(94) [-226  -65   97 -233  -30 -179   73  -31    8 -127  211  144  -65 -176
  -59  -94  -20   83  248 -108]
(94) [   4 -159  170  253  -10  -46 -188   53 -112  -20   61  -41  -11   79
  -46    9   54  -75  125 -138]
(94) [ -64  -22  149  -99  273  131   19   38   -9 -111   45  114 -181  -90
 -153   27  -35 -339  161   82]
(97) [ -91 -163 -119 -142  -69   11   14   -6  113  -90   60   92  -87   34
  -73 -155  -45  -51  163  -37]
(97) [ -90   81  -18 -196  132 -123   26   33  -92  -47   61   84   70  -26
   -9  -97   -1   15   42   32]
(87) [ -82  -17  -18 -188  153 -248    3  -58  -23 -106   17   41   25 -134
  -74 -103  -32  -28   99   58]
(100) [ 127 -147  -49  115 -190  151  -16   30   -8  -16   38    2   96  168
  263  -15  147   41   41    8]
(87) [  74  259  -82    1   72  195   83   73  -30  161  -38   -2  108   98
  115   32   51  107 -205  105]
(100) [   7   64 -207  -54  -37   34  144  -56  144    6   16  -22   86   37
   80 -152   31  171  -10   62]
(94) [  56  300 -132 -270   78  201  371   67   37 -141    4  -65  171 -111
  114  121   40  101 -230  155]
(94) [  -2 -187  -63  -23 -220 -137 -172   14 -103  138 -133  146  -50  181
  163 -130  -60  113   -4  -73]
(100) [ -23   12  -95   38   34 -214  -19  -79   40   14   -6  -68   95  -23
  -27 -145    5  157   23   -1]
(86) [ 121  131  269  129  -42  469  112  158  -94  -10   91  -28  -21  -12
  134  398  125 -143 -126    1]
(87) [ -31   26   84  -42  109 -294  -85  -60 -129  -42    0  -22   76  -93
  -31   -1   -8  -29   21   10]
(95) [ 161   21   87  174 -191  450  -13   65   41  197  -73   24 -135  110
  145  281   35  -95 -170   29]
(95) [  72  -80  -48  -55 -195 -109    5  -77   57  147 -331   25 -161 -119
   92  100 -163  193 -218   33]
(94) [ 182 -334  353  622 -343  -35 -413   15 -187  196 -367 -146 -294  161
  -39  332 -167 -162 -182 -296]
(95) [ -82   23  143 -232 -131  -59   92   38 -133  -69   21  118  -49 -113
  100  139  -57   38  -37  -70]
(95) [ 162   79 -180  470 -112  153  -66    6   53  132 -276 -286    6  393
 -121  -46 -141  -59 -301 -133]
(87) [-106  153  -16 -169  246 -212  136  -45  -18 -111   21   -7   63 -154
  -92 -123  -42   57   36   58]
(95) [-155 -306    0   31   65 -316 -245  -58   33   59  -54  142 -200   -9
 -181 -308 -109   28  286  -91]
(86) [ -99  -42   30   42  -53 -117    1   -4   -3  -92  -28  -64  -85   10
 -192  -35 -142  -36   13 -178]
(95) [   8 -278  192  272 -163  177 -261   64  -19  203 -112  132 -337  146
  -44   59  -83 -135   88 -150]
(94) [  54   79  -10  -33  270   37   67   85  -99 -143  -89  -53   62   26
  -46  -19  -10 -165  -61   98]
(100) [-129   49   65 -146 -119  -18  135  -52   63 -228  435  -41  166 -145
  -21   74  156   -3  210  -93]
(100) [  84 -294   -2  305 -233  -76 -248  -67   78  153  -60  -42  -58   73
   53  -33   47  124   82  -88]
(97) [  31  112  -67 -101   23  -55  105    9  -50  -42  -18  -31  144  -22
  113   -5   35  116  -99   61]
(86) [ -90  190  -17 -225  213  -55  226   59    9 -127   39  -21   75 -229
  -88   -4  -12  159  -47   56]
(87) [  96   14  -20  176 -162  120  -79    6   21  220  -58  -14    8  105
  129   65   46  143 -119   -9]
(100) [  16 -338  214  111   25   -1 -293   -6  -86  103  -44  224 -248   43
   68  -27   22 -231  258   25]
(87) [ -13 -142  180   50  175 -349 -224   -2 -305  -57  -55   86   42   65
   86 -132   16 -130  151   -7]
(87) [ 146  -91  -95  198 -191  286    1  137   41   86 -445 -105 -250  204
 -103  138 -260  -64 -360 -112]
(94) [ -50 -164 -167 -111   -2 -121  -62  -84  110  -58   86   68   23   37
  -20 -227   32  -39  209   49]
(97) [   0 -175  365  129 -172  119 -144   82 -109  241  -40  214 -262 -124
  186  227   34  153   53  -81]
(97) [ 213  160 -150  102  -86   27  158  -46   34   -8 -139 -235  244    0
  204  118   76  204 -298  106]
(94) [-102  170  -99  -83  129 -105   95   -8   -7 -115  -24  -88   28   56
 -229 -109 -151 -104  -69  -65]
(86) [  62   65 -173   32   16 -166    2  -94   70  -20 -227 -192   25    3
 -167   -1 -159  -41 -215   17]
(86) [ -39 -144  148  121 -245   64 -143    0  -11  158  -79   95 -260   64
  -31  105 -123  -48   -2 -167]
(100) [-55 168  52 -19  -2 102  75 -18  24  59  44  13 -63  -4 -62  72 -56 -52
 -57 -29]
(86) [  34  163 -194 -155   93  281  171   20  207  135   23   73   12  -65
   63  -30   74  152  -66  212]
(86) [  87  233  -40 -147  194 -231   78  -10 -185  -50   61  -61  396 -102
  258    0  197  201 -107  201]
(100) [ -75   41   -1  -23   62 -107  -33   16   -5   27  -59  -19  -59  -48
 -180  -18 -110   23  -48  -61]
(95) [-148 -169   74  -34  -63 -333 -132  -46 -109  -53   27   88  -56   22
  -49 -172  -82   19  182 -161]
(87) [ 156  154   98  343  -47    0  -77   57 -189   57 -265 -268   49  163
  -65  232 -121  -86 -381 -130]
(86) [-220 -485  159  250 -265   73 -402   92  112  164   37  168 -505  131
 -421  -79 -201 -147  311 -398]
(95) [-101  303 -226 -372  343 -136  203  -26   39 -159  317    3  379 -122
    2 -223  191  105  115  223]
(97) [ 271  119  -71  234  -48  -59  -68  -91  -26  148 -318 -248  119   25
   99  214  -25   33 -390  120]
(97) [  60 -132  -18   28 -305 -179 -130  -56   32  159   13  -19   99 -134
  175  113  104  371  -53  -30]
(100) [ 222   13 -260 -156  -48  291   93   61   86  138 -210   82   55   67
  308   40   77  113 -224  289]
(86) [   0   76  120  -47  117 -267   92  -37 -212 -231   29  -75  188  -60
  117   -8   41  -28   17    0]
(87) [  50 -186  -42  208 -263  -68 -102  -89  140  114  -89  -83  -76  -12
    1   16  -28  185  -16 -100]
(86) [ 118  133  256  210  -91  139  -21   80 -216   22   22 -105   88   56
  141  323   79  -74 -180  -77]
(94) [  -1  246  -30 -210  158  405  161  113    6   59   -3  144  -94   77
    0   84  -38 -222 -119  148]
(100) [  -5   -5  179  -48  -25  235  -45   72  -63   61   22  138 -178    5
    2  197  -24 -230   -1    2]
(94) [ -35  -72  187   69 -172  -58  -29   87 -178  -51  -69   -4  -76   32
   17  123  -93   22  -68 -212]
(97) [   5  122  127   33  159   30   52   94 -169 -143  -25  -79   35   34
  -83   94  -42 -189  -84  -43]
(100) [  57 -244 -211   40 -346  290  -68   17  244  221  -35  134 -149  155
  133  -78   29  170   40   -5]
(97) [ -75  187  -76 -235  343  -15   80   -8  -72  -44  -63  131  -38   86
  -74 -190 -108 -267   16  157]
(95) [-108 -283   64  216  -82  202 -210   25   63  162 -200  206 -522  324
 -227 -195 -286 -343  163 -197]
(95) [ -31  -88  -61  135  -97  181 -125   98   91  262 -205   83 -277  146
 -156  -54 -174   68  -94 -110]
(97) [-116 -267   71 -247  -33  -79 -229   11   22  130  108  313 -182 -154
   -3  -29   38   -3  261   55]
(87) [ 175    5  -50  313 -228  144 -108   12   17  161 -110 -172   62  182
   67  148   27   54 -223  -65]
(87) [ -90 -104  207 -148 -109  238   59  102   -8  -34  143  205 -198 -112
   49  158   22  -59  139  -59]
(95) [ 122  118 -134  145 -112 -116  -33  -82  -41   92  -90 -154  206  156
  136  -21   27  115 -195   12]
(100) [ 132  149  -97 -174   26   51   56  -34   18   88  -14    9  162 -113
  199  144  121   83 -163  243]
(86) [-111  222 -192 -167  135 -122  133   14   65   44  107   -5  187  -68
  -39 -203   42  336  -20   44]
(94) [  12 -305  303  269  -61  101 -302   66 -139   34 -124   83 -346  147
 -140  132 -130 -422  111 -171]
(95) [  -5  -26  -53 -170   -3  168   28    1  153  156  -12  169 -138 -135
   48   34   20   89   22  147]
(97) [-242 -276 -168 -241  -20 -290 -275  -91  104  233  -93  357 -319   74
 -177 -420 -220   12  266  -32]
(97) [ 113  -66 -298  -65   45  198  108  -34  273   30  -61    3   22  -13
   77 -133   82  100   13  227]
(86) [  50   80   39  192    9 -184 -123  -54  -94  107 -140 -127   42   52
  -51   39  -69   19 -155  -52]
(87) [ -50   56  -20 -107  148  104  121   65  -12  -44   65  109   11   24
   69 -135   48   28   93   66]
[ -13 -118  186  149  -87  -25 -150  -22  -93   -9   43   14  -94   71
  -28   76  -17 -201   96 -119]  (87)
[ 38 126  88 -97  14 300 191  89 -21 -41 148  72  59 -52 203 143 149  22
  -4  90]  (86)
[  26   54  -85 -107   10   57   40   32   27  106   35   82   87  -36
  157  -35  104  206  -21  116]  (87)
[  -7 -197 -374  -37  -35 -274 -280  -79  192  146 -140  -46    7   58
 -254 -242  -99   83   -5   31]  (86)
[  -4   77  -32  -52  -67 -256   98  -23  -60 -152   24 -171  219 -122
   17   47   18  211 -107  -69]  (95)
[  32  117  -85 -216  -29  356  179  137   74   78  196  147  124  -57
  255   59  224  241   -6  159]  (87)
[ 127  143  -84  109  -40  173   42  -26   71  110 -109 -109   23   73
   25  116  -14  -27 -214   69]  (86)
[ -41  -29  257   97 -117   64  -22   42 -106   29  -25   48 -175  -19
   -1  173  -77  -58  -16 -152]  (86)
[  97  150 -241 -127  -11   49   69  -35   98  181 -112   16  110    2
  154  -31   34  213 -196  196]  (100)
[ -39   -4  135  -76 -211 -115   -2  -14  -87  -30  206   16  130 -126
  153  153  122  166   43  -85]  (97)
[ -99 -316 -131 -131 -185  114  -68   43  195   19   91  186 -177   16
  -50 -154   -2   64  237  -56]  (100)
[  63   12 -109 -131    4  222   45  -46  194  182  -35  135 -102  -94
  103   38   48   50  -16  219]  (95)
[ -65 -189  196   25  -34  100 -132   47  -16  -57  111   88 -190  -33
 -137  115  -13 -261  182  -96]  (97)
[-178    1  134 -120  138   25    4   94 -115 -139   91  122 -147   61
 -201  -67 -117 -277  147 -122]  (94)
[  97  309 -248 -287   58  -23  160   43   -7   49   60  -64  393 -116
  204   67  176  332 -260  232]  (86)
[  -1  -58   22   52 -192   15   90   69   22 -181  219 -150  192  -85
   36  105  150  209   40 -144]  (97)
[  98   16  212  293   36  -30 -126   28 -178   40 -177 -124  -53   62
  -37  174  -67 -140 -150  -83]  (100)
[-118  -59   34  -13   71 -149   87 -108   91 -310  260 -111   68 -109
 -179  -92   44 -149  273  -80]  (87)
[ -60  242 -150 -337   85  187  145  106  -12   98  -31  169  -10   55
   28  -32  -67   19 -155  116]  (100)
[  10  196  -21  -86  275  166  151  -10  -29   -5 -125   92  -96  108
   21  -98  -91 -251  -47  163]  (97)
[ 118  249 -201  -55  149  -59   93  -81   65  115   -7  -87  278  -69
  164  -48  147  238 -150  252]  (97)
[-254  -84 -126 -468  130  -26  173    4  131 -234  311  251  -25 -115
  -70 -301   42  -30  393   55]  (100)
[  31  -90 -119  -63 -222  278   19  -27  156  141   56  167  -96  128
  187  -41   56   10   68   63]  (86)
[ 189   98 -103   99  121 -128  116 -106   22  -78 -143 -217  224  -88
  147   16   85  116 -154  181]  (100)
[ 144   57  -98  175  -80  -10    5 -122  140   85 -173 -207   18  -45
  -38  126  -45   46 -213   52]  (94)

<70> [-205  -37   32  121 -160   62   21 -105  -16   77   14  -10  102  155
  -32   20  -34   81  110   84]
<69> [-214  114  -41  -59  104   73   69   84   69  -80  116  112   41  -58
    8   34  171  -62   54  -34]
<69> [-377   -4   88  -27   65  137   27  387  -37 -256   96  220  253  -94
   74  294  133 -100  215  -44]
<70> [ 293 -394  142  260   88 -101 -111   62   51   44    4  -66 -129  169
   61   98 -313  140  -48  104]
<69> [  76   -1 -141  -20   82  -33  117  -74  -35 -197   63   -6 -227   65
   45  -34   -3  129   28   45]
<63> [ 119 -103  185  147   39   45  -72 -141  193   64  -23  168  -37  187
  -61    8  -72  236   -3  278]
<69> [-166  259 -386 -251  103  210 -111  130 -142 -490  -50   55 -129   76
   95 -134  202 -134  155   56]
<73> [-195   62 -143  -25  141   20  166  100 -140 -196   44   -3   68 -252
   86  148   59 -167  208 -242]
<60> [  49 -160  -34  111  135    8  -72   -8   92   36   44   86  -26   86
   33   59  -71   33   35   35]
<73> [  48   27 -130  -63  -48  -23  -40 -100   15  223  -36  -46   20  -30
    4  -85  130 -119 -156 -146]
<60> [ 97 -41  33 -77 210 -61 113 -59 247 -80 205 220 -36  -5 -42 -50  96  94
 -76  23]
<69> [-334  119   39  -23 -244  111  -68  181 -210  -85  -34 -212  259  -33
   35  -26  -35 -237  110 -119]
<73> [ -59 -212   26  197   15   36  -35   65  -68  -35  -53   55   72   85
   51  195 -174   49  223   49]
<70> [ -12    5  292   72 -123  -20    0  -76  103  247   24  103  159  -37
  -66  106  -59  134  -70   67]
<70> [  70  -92  245  159 -154   19 -137 -145   17  167 -150  -35  109   60
  -80   66 -147  150  -26  180]
<63> [-111  -47  105  187 -128  149   -7 -128   -7  119 -188  109  139   98
    8  118   75   70  122   98]
<60> [  87  124    7 -170   32  -53   11   15   69  -18   36    6  -36  -74
  -67 -134   82  -36 -124   -5]
<63> [-189  124  207  -40  -54  208 -242   73   48  -77   21  272  391  -51
   63  128  -82  -49  111   34]
<63> [ -56  -46  124  -63   74  -94   66  263   13 -198  169 -130  -17  -97
  -30   18    2  -44  -83  -29]
<60> [ 187 -189 -444  222  119   30   53  -73 -216  -88 -166   -3 -523  300
  217  122 -105  194  215   99]
<63> [  75  -96    2   46  -38  -75   86 -111  -85  -18 -129 -108  -41  -64
  -72   58   29   80    4   25]
<70> [ -55  110  271   -3 -207   11    9  211 -100   95 -132  -69   65  -83
  -31  101   23    1  -52   55]
<73> [ -41   95 -126  -32  -86  105 -157   27 -154  -80  -16   17  -39   77
  157   59  -98   21   33   -1]
<73> [-170  146  170  125  -61  231  -50  190  -52 -151  -81   97   13  136
  116   54  -76   15  213  168]
<73> [  74 -237  524  226 -200 -116   74  136   16  294 -172 -185  225 -133
 -123  154  -37  -17 -135  -12]
<70> [-184  124 -241 -139    3  146  -65  152  -93 -253  -14  137   20  138
   59  -61   52 -102  229   41]
<69> [ 181   -7  -74  -69  -17  -74  238 -128  -34  -82 -115   66 -133    2
  -38  -59  143   98   18    5]
<63> [ -40  -30  -25  -98   27 -153   80   12   23  113   99  -57   61 -180
 -109   49   74  -41  -95 -122]
<69> [ -20  -13 -115 -120  173 -133   97  304  -76 -168  207 -196 -112 -211
   88   18   27 -207 -108 -273]
<60> [  -1  258 -130 -269  -89  138 -214 -146   40    3 -187  106  161   -6
 -102 -236  231 -142  -67   53]
<70> [-169 -115 -322    7  180   86 -132  236 -115 -230   71   80    6   78
  150  123  -97 -156  265  -86]
<70> [ 233  105  108    5  -71   15  -63   25   42  255 -128   37 -156   42
   61  -42   39   36 -205   44]
<70> [  75  -72  325  -64  -47 -119   45  252   43   19  -11  -19   94 -162
 -102  118   75   16 -175   21]
<69> [  18   95 -120  -54    6   39   77 -104  -39  -68 -108   38  -66   -3
  -16  -65  119    2   68   18]
<60> [-118 -133   97   83  -30    9  -21 -199  105    3  121   52  244   34
  -62   23  -71   69   40   13]
<73> [  54    1   -2   50   10  -58   53 -207   40  233   12   49   56 -109
  -12   48  -52   26  -10 -107]
<73> [ 276  -55  -79    4 -118  -47  -97 -556   79  298  -99  131   26   73
  -48  -44  -31  236 -160   49]
<63> [  48  -78 -123    8  157    8  -97  194  -30 -173  160   20 -122   69
  179   44 -170  -42   27  -65]
<63> [-198  -74  236  151 -105  -12   50   42   20  243   19   -8  164  -94
  -50  251   48   65  -32   -4]
<73> [ 162  -47  -76   76   -4  -85  124 -179   54   67   16  -33 -271  219
  -53 -157  -99  191   21  154]
<60> [-279 -140    5  105  129   12  -44  428 -162  -70  156  -73  162 -246
  203  395  -86 -229   95 -306]
<70> [-296  116   37  -96  -19   56  -40  192  -33  -87   29   25  180 -102
  -88   79   71  -95  121   30]
<60> [  53  216   23  -95  -23    6  109  -83   10  -95  -24  -79 -114  -23
  -50 -219   55   -2  -32   44]
<69> [-145  194 -163 -107   20  125 -202  240    6    1  123   -2  -79  140
  119 -134   -8 -176  -31  -16]
<70> [-343   34 -320   25  212  140  -23  222  -99 -310   76 -149   11   11
   85  -94   10 -350  306 -144]
<73> [-177 -182 -261   86  164  -81   37  155 -174  -46  166 -108   36 -158
  141  240 -170 -170  188 -312]
<60> [  48  215 -155  -97  156   68  195  -85   69 -253   -1   32 -279   58
    2 -251  216    7   36   74]
<63> [ 153 -247  171  189   36 -134  -11 -194  237  391  126  135  -76  105
  -75  173  -69  325 -196  150]
<70> [ -10  -87  -62  137  183   69 -112  108   23   -8   25  -15    9    3
  119   21 -135 -171  106  -99]
<73> [  40  150   -5  -23  -95  -21  194 -251  -64   44  -62   -7  -41 -100
   -9  -28   61   91    3  -54]
<70> [-239  449 -243 -245   -9  169   76  290 -294 -435 -128 -138  -80 -124
   88 -190  108 -325  271 -104]
<73> [  24  148   -1 -230   27  -68   69   33   12 -106   26   38   13 -172
  -94  -45  142  -16  -78  -23]
<60> [ 113 -194  281  158 -117 -138   93  -78  154  327  -42  -17   21  102
 -187    3  -41  171  -92  160]
<73> [ 127   48 -521 -109  113   53  -69 -382   98   92  -24  280 -193  276
    2 -202   76   92  104   82]
<69> [ 130  -76  -74   51  158    7 -165 -155  182   82   94   93 -123  142
   -3  -54  -77  121  -88  132]
<60> [  33 -131    9   82  -33   29   -2 -193  110   78  -50  140   58  169
  -63  -19   42  124   38  125]
<63> [ 111 -159   23   -2  -99 -169   88 -254   41  268   14   48   22  -65
  -99  161  104  225 -202  -19]
<63> [ -52 -201  169   28  122  -60 -194   15  177  197  155  220  366 -181
  -62  272 -120   -1  -32  -72]
<60> [  31 -136  -95   95   53   31  -56 -287  122   40   10  134   -2  178
  -50  -15  -20  168   58  146]
<63> [-224   16  196  -97   -2   -4   36  307   79 -108  217   -9  202 -100
  -14   32  117 -139  -98  -98]
<69> [ -14  177 -286   49  -79  115  204 -232 -208  -82 -242   46 -221  117
   75  -58   59   80  297   47]
<60> [-206  103  283   11   30  187 -225  323  185  -39   36    2  185   62
  -34 -109   85 -204  -62  127]
<73> [ -30   23  -71  -34  -76  -17   14   39 -105  -42   14 -100  -60   20
   41   -5   -6   -5  -28  -37]
<70> [ 156   64  -94  -76   45 -128  146  -92  -15   21   59 -106 -244  -75
    1  -69   56   71 -158  -63]
<63> [ -35  -32  135  -45   45   75 -108  -11  122 -161  117  212  208    9
   21   53  -25   57   -2   51]
<69> [-101   33 -522  -39  217    9  124  108 -333 -399    7 -235 -252 -141
  210   33   -4 -228  235 -292]
<69> [-339  276 -103 -121  -17  249 -135  561 -234 -384 -134 -195   53   -5
  113 -145   83 -464  231  -62]
<60> [-147 -243    9   78   -8 -126 -109  325 -163   97  133 -173  108 -150
   77  344 -171  -92  -38 -195]
<63> [  22  -73 -240  108  182  -39   95   97  -62  -88  128 -172 -298   77
  152  -57  -99  -85   57 -126]
<69> [ -35 -209  363  289  136  -45  -18   17  270  157  218  -21   42   56
  -65   79 -201  131  -53  138]
[ 135 -145  143    1    5  -79  -45 -225  195   30   48   55   60   70
 -166  -65    0  194 -141  176]  <73>
[-114  -12  141  103  -63   23  -63   74  -69    2   69  -80   92  -39
   62  125 -187   14   39  -19]  <60>
[ -31  218 -109 -191   19  106 -165  149  -24  -50  -15   79    2  -38
   80  -56  102 -146  -64  -45]  <73>
[ -63 -116  237  160  -72   75 -155   90   34  139  -73  148  216   56
   -2  198 -163   56  116  116]  <73>
[-105   33   96  188 -105  307  -94  304 -228 -371 -365  -93  -10  211
  153  -31  -37 -154  319  171]  <63>
[ -62   70  -60   63 -201   58   15 -208  -11  124   21  -33  -39  253
   17 -166  -76   89   33   74]  <69>
[  34 -206 -196  -64  113 -163   82  -76   24    0  126   -3   14  -75
  -52   56   61   -5  -47 -147]  <60>
[-171  -18   51  159  101  100  -56   12   58   13  120   70  102    5
   86  103 -137  -28  141  -27]  <73>
[   4   37   82 -119  -51   19 -204 -201  217  191   -3  183  202   40
 -193  -69   98   90 -138  172]  <60>
[-158  -32   63  -26    4    3  -60  123   48  116  105   79  238 -113
    6  126   30 -121  -22 -137]  <63>
[ -45 -404   92  334  -28 -123   39  179 -235   -7   35 -272   31  -44
  126  339 -366   14  142 -145]  <73>
[ 155  101 -140 -158   53  -21   52 -204  177  163   99  261  -86   47
   25 -103  192   80 -181  -49]  <70>
[ 246   47  -75  -28  -83  -55    7 -146  -70  193 -231  -49  -95  -26
  -28  -99    1  -20  -50  -31]  <69>
[-362  -31  139   67  -18  115 -132  274  -20  -87  128  -58  239  -46
   50  172    8 -131   36  -39]  <60>
[ -25 -156  146   93  -12  -54  -59  -10   77  223   44   26  213  -87
  -36  136  -61  -28  -55  -84]  <69>
[-175  129 -225  -39    6   96  -15   91 -150 -140  -40  -82  -64   25
   65  -43   30 -134  158  -43]  <70>
[ 341   -9  137  -18   70 -150  136   -1   99   87  -94 -172 -212  -89
  -89 -201   86  -36 -239  -13]  <73>
[ -39 -137  -53  316  -14  140 -174   80 -207  -27 -171 -190  -26  128
  189   82 -324 -117  252  -18]  <70>
[ -71  104  -37 -128  -47   -2  -54  113   60  182   65  111   58   15
  -20  -26   80  -75  -66  -37]  <63>
[ 117   34  264   29 -191  -37 -114 -169   87  384  -89   49  134  -43
  -94   52  -45  132 -197   81]  <63>
[ 144   40 -264 -207  157 -122  206 -194    3  -91   61  136  -48 -202
    0  -26  157  -18  -13 -220]  <60>
[ 150 -595   17  307  111 -179 -214  -32  112  314  147   56   45  169
    6  313 -376  197  -20   45]  <60>
[ 143  -26  146  159  -16  -71  107  -81   51  262  -34   23 -128   15
   -6   60 -120  146  -11   54]  <69>
[ -16 -357  105  160   99 -185   22  -99  137  219  206   29  193  -93
  -85  225 -158   89  -28  -96]  <60>
